Here is a tiny trained network, its code and every weight. The questions are about switching its units off for an input and a class, where a switched-off unit gives its printed mean instead of its output.

import numpy as np


def w(rows, s, z=0):
    codes = np.array(rows[::2]) - 128.0
    scale = np.full(codes.shape[1], s)
    scale[-1] = z or s
    return codes * scale


def norm(h):
    return h / np.sqrt((h * h).mean(-1, keepdims=True) + 1e-5)


def f(y):
    return np.maximum(y, 0)


def log_softmax(a):
    a = a - a.max(-1, keepdims=True)
    return a - np.log(np.exp(a).sum(-1, keepdims=True))


def net(x, mask):
    res = np.array(x, float).reshape(1, 7) / 4 @ E
    u = 0
    for l in range(2):
        y = f(norm(res) @ A[l][:, :-1].T + A[l][:, -1])
        res = res + np.where(mask[u : u + 12], y, B[l][:, -1]) @ B[l][:, :-1]
        u += 12
    return log_softmax(norm(res)[-1] @ U[:, :-1].T + U[:, -1])


A, B = {}, {}
E = w([
[68,129,121],'x0',
[173,200,148],'x1',
[107,139,123],'x2',
[155,124,135],'x3',
[112,244,126],'x4',
[165,195,3],'x5',
[27,171,97],'x6',
],0.006)
A[0] = w([
[187,80,1,123],'0.n1',
[35,211,94,254],'0.n2',
[110,156,156,190],'0.n3',
[97,119,159,10],'0.n4',
[81,84,4,141],'0.n5',
[127,187,79,70],'0.n6',
[142,121,140,40],'0.n7',
[133,100,173,229],'0.n8',
[83,158,136,152],'0.n9',
[136,159,30,249],'0.n10',
[83,121,24,153],'0.n11',
[78,159,136,135],'0.n12',
],0.0099,0.0018)
B[0] = w([
[143,255,23,243],'0.n1',
[87,133,167,253],'0.n2',
[69,101,109,164],'0.n3',
[128,169,156,149],'0.n4',
[145,219,125,233],'0.n5',
[93,90,147,191],'0.n6',
[195,115,144,135],'0.n7',
[122,70,39,205],'0.n8',
[33,179,153,170],'0.n9',
[157,147,170,245],'0.n10',
[155,88,211,222],'0.n11',
[42,190,134,171],'0.n12',
],0.0067,0.0051)
A[1] = w([
[131,91,101,179],'1.n1',
[196,94,158,249],'1.n2',
[75,159,162,132],'1.n3',
[146,104,52,147],'1.n4',
[191,130,157,23],'1.n5',
[64,107,120,55],'1.n6',
[87,86,191,36],'1.n7',
[88,196,63,108],'1.n8',
[163,125,115,51],'1.n9',
[117,118,121,8],'1.n10',
[144,142,160,164],'1.n11',
[143,11,252,208],'1.n12',
],0.012,0.0016)
B[1] = w([
[132,49,141,156],'1.n1',
[109,134,52,193],'1.n2',
[78,114,197,202],'1.n3',
[109,148,173,166],'1.n4',
[118,134,148,160],'1.n5',
[151,96,102,172],'1.n6',
[211,203,121,189],'1.n7',
[153,59,145,224],'1.n8',
[100,160,211,148],'1.n9',
[94,122,87,129],'1.n10',
[163,75,77,154],'1.n11',
[162,2,100,254],'1.n12',
],0.0078,0.0067)
U = w([
[177,8,54,1],'0',
[196,200,42,173],'1',
[15,178,163,197],'2',
],0.013,0.00062)

Each question gives the input, the list of numbers given to net, and the class t.
The units are the neurons (one row each of A and B). Each row of codes is followed by its name. A weight is (code - 128) times the scale printed after its matrix; where a second scale follows, it is the last column's (A, B and U).
mask holds one flag per neuron, layer by layer. A switched-off neuron (its flag False) gives its mean, the last column of its row in B, instead of its output. The means were averaged over made-up inputs and are rounded, as every weight is.
A unit's drop is (log p(t) with every unit on - log p(t) with that unit switched off) / (log p(t) with every unit on - log p(t) with every unit switched off).
The circuit of an input: a set's keep is (log p(t) with only the set's units on - log p(t) with every unit switched off) / (log p(t) with every unit on - log p(t) with every unit switched off). Starting from the 12 units with the biggest drops (on a tie, the unit counted first), units are removed one at a time, each time the one whose removal leaves the highest keep (on an exact tie, the one counted first), for as long as the keep stays at least 0.8.
circuit, biggest first: the units of the circuit, biggest drop first
unit that matters most: the unit with the biggest drop
k most important neurons: the k neurons with the biggest drops, biggest first
top k neurons in layer l: the k neurons of layer l with the biggest drops, biggest first
drop of u: that unit's drop, to one decimal
input [-7,3,7,1,7,7,2], class 2: unit that matters most => 1.n12
input [5,5,-2,7,4,-7,-1], class 0: circuit, biggest first => (0.n1, 1.n12)
input [-7,-4,0,-1,3,8,6], class 2: circuit, biggest first => (0.n2, 0.n6, 1.n7)
input [4,-2,6,-7,-2,8,1], class 2: circuit, biggest first => (0.n2, 1.n12)
input [-3,-8,4,3,-5,2,7], class 2: circuit, biggest first => (1.n12, 0.n5)
input [6,-6,7,6,-7,6,-6], class 1: circuit, biggest first => (0.n1, 1.n12)
input [1,-8,-2,-7,-8,6,5], class 1: circuit, biggest first => (0.n1, 0.n5)
input [8,0,-2,-5,-6,0,2], class 2: 2 most important neurons => (0.n5, 1.n3)
input [7,-5,-2,4,-5,4,-6], class 1: circuit, biggest first => (0.n1, 1.n12)
input [0,5,-7,7,4,-7,0], class 0: 2 most important neurons => (0.n1, 1.n12)
input [7,5,-8,-8,3,0,-5], class 2: 2 most important neurons => (1.n12, 0.n11)
input [5,-6,-2,-7,4,6,-2], class 2: drop of 0.n11 => 0.1
input [8,-7,-5,8,-3,6,1], class 1: drop of 0.n1 => 0.1
input [-3,-7,-7,-1,0,6,2], class 1: drop of 0.n12 => 0.0
input [8,-5,3,-7,-7,8,-5], class 1: top neuron in layer 0 => (0.n5)
